Below is a small trained network, with its code and all its weights. Each question gives an input and a class and asks what happens when units are switched off, that is, made to give their printed mean instead of their output.

import numpy as np


def w(rows, s, z=0):
    codes = np.array(rows[::2]) - 128.0
    scale = np.full(codes.shape[1], s)
    scale[-1] = z or s
    return codes * scale


def f(y):
    return np.maximum(y, 0)


def log_softmax(a):
    a = a - a.max(-1, keepdims=True)
    return a - np.log(np.exp(a).sum(-1, keepdims=True))


def net(x, mask):
    res = np.array(x, float).reshape(1, 2) / 4 @ E
    y = f(res @ A[0][:, :-1].T + A[0][:, -1])
    res = res + np.where(mask, y, B[0][:, -1]) @ B[0][:, :-1]
    return log_softmax(res[-1] @ U[:, :-1].T + U[:, -1])


A, B = {}, {}
E = w([
[250,199,229,186,203,243,77,223,164,255,46],'x0',
[226,52,109,209,220,109,223,92,62,89,117],'x1',
],0.0079)
A[0] = w([
[30,176,104,21,37,81,79,115,194,119,188,97],'neuron 0',
[165,31,65,213,210,64,226,56,48,50,174,59],'neuron 1',
[20,189,85,26,2,92,67,123,166,115,164,115],'neuron 2',
[60,97,73,65,46,79,132,88,108,71,194,193],'neuron 3',
[50,73,74,79,75,58,174,48,86,70,197,113],'neuron 4',
[93,175,146,75,67,136,83,149,158,148,124,25],'neuron 5',
[29,186,113,57,32,90,72,108,185,115,195,93],'neuron 6',
[86,122,118,131,96,86,138,111,114,117,165,250],'neuron 7',
[57,85,68,80,55,45,164,47,80,48,195,94],'neuron 8',
[101,115,115,110,111,101,148,104,108,111,148,251],'neuron 9',
[57,113,63,64,62,62,136,66,92,65,208,85],'neuron 10',
[86,70,85,110,92,63,188,52,89,68,171,65],'neuron 11',
[118,125,75,114,119,130,139,116,142,85,159,254],'neuron 12',
[171,33,61,193,187,39,225,45,26,53,182,94],'neuron 13',
],0.0072,0.009)
B[0] = w([
[96,79,70,40,232,128,212,86,23,90,21,219],'neuron 0',
[104,84,64,13,248,128,226,74,9,78,15,216],'neuron 1',
[79,48,74,56,203,89,202,52,47,71,35,233],'neuron 2',
[162,192,197,193,121,142,60,188,147,182,159,249],'neuron 3',
[183,183,190,156,157,177,92,193,136,197,143,238],'neuron 4',
[166,149,96,42,247,189,225,146,27,165,29,154],'neuron 5',
[110,79,63,37,238,139,217,82,35,81,22,212],'neuron 6',
[127,137,229,217,32,76,10,171,204,166,228,217],'neuron 7',
[202,214,174,159,173,168,103,204,123,200,141,240],'neuron 8',
[23,30,245,204,8,1,6,62,232,37,244,213],'neuron 9',
[200,212,167,146,178,191,117,195,105,214,115,223],'neuron 10',
[210,197,180,127,202,203,143,189,104,218,110,204],'neuron 11',
[30,28,212,175,29,5,19,69,193,62,207,213],'neuron 12',
[57,62,75,25,215,98,204,56,38,65,26,231],'neuron 13',
],0.0085,0.015)
U = w([
[248,243,172,196,195,230,111,233,130,248,90,34],'0',
[36,12,62,5,214,119,241,28,40,40,14,33],'1',
[14,5,220,229,24,16,4,55,230,36,227,251],'2',
[45,201,7,100,8,175,251,11,90,11,249,2],'3',
[39,231,1,112,12,155,233,18,79,16,244,2],'4',
],0.0097,0.0092)

Each question gives the input, the list of numbers given to net, and the class t.
The units are the neurons (one row each of A and B). Each row of codes is followed by its name. A weight is (code - 128) times the scale printed after its matrix; where a second scale follows, it is the last column's (A, B and U).
mask holds one flag per neuron, in row order. A switched-off neuron (its flag False) gives its mean, the last column of its row in B, instead of its output. The means were averaged over made-up inputs and are rounded, as every weight is.
A unit's drop is (log p(t) with every unit on - log p(t) with that unit switched off) / (log p(t) with every unit on - log p(t) with every unit switched off).
top k neurons: the k neurons with the biggest drops, biggest first
drop of u: that unit's drop, to one decimal
input [5,6], class 1: top neuron => [neuron 3]
input [-8,-6], class 0: top 4 neurons => [neuron 8; neuron 3; neuron 10; neuron 4]
input [-1,-3], class 2: top 2 neurons => [neuron 1; neuron 13]
input [6,7], class 1: top 4 neurons => [neuron 3; neuron 8; neuron 4; neuron 10]
input [4,-5], class 1: top 3 neurons => [neuron 3; neuron 8; neuron 4]
input [-4,-1], class 0: top 2 neurons => [neuron 10; neuron 8]
input [1,-3], class 2: top 2 neurons => [neuron 1; neuron 13]
input [-2,3], class 2: drop of neuron 6 => 0.2
input [2,3], class 2: drop of neuron 1 => 0.1
input [3,-2], class 2: drop of neuron 10 => 0.3
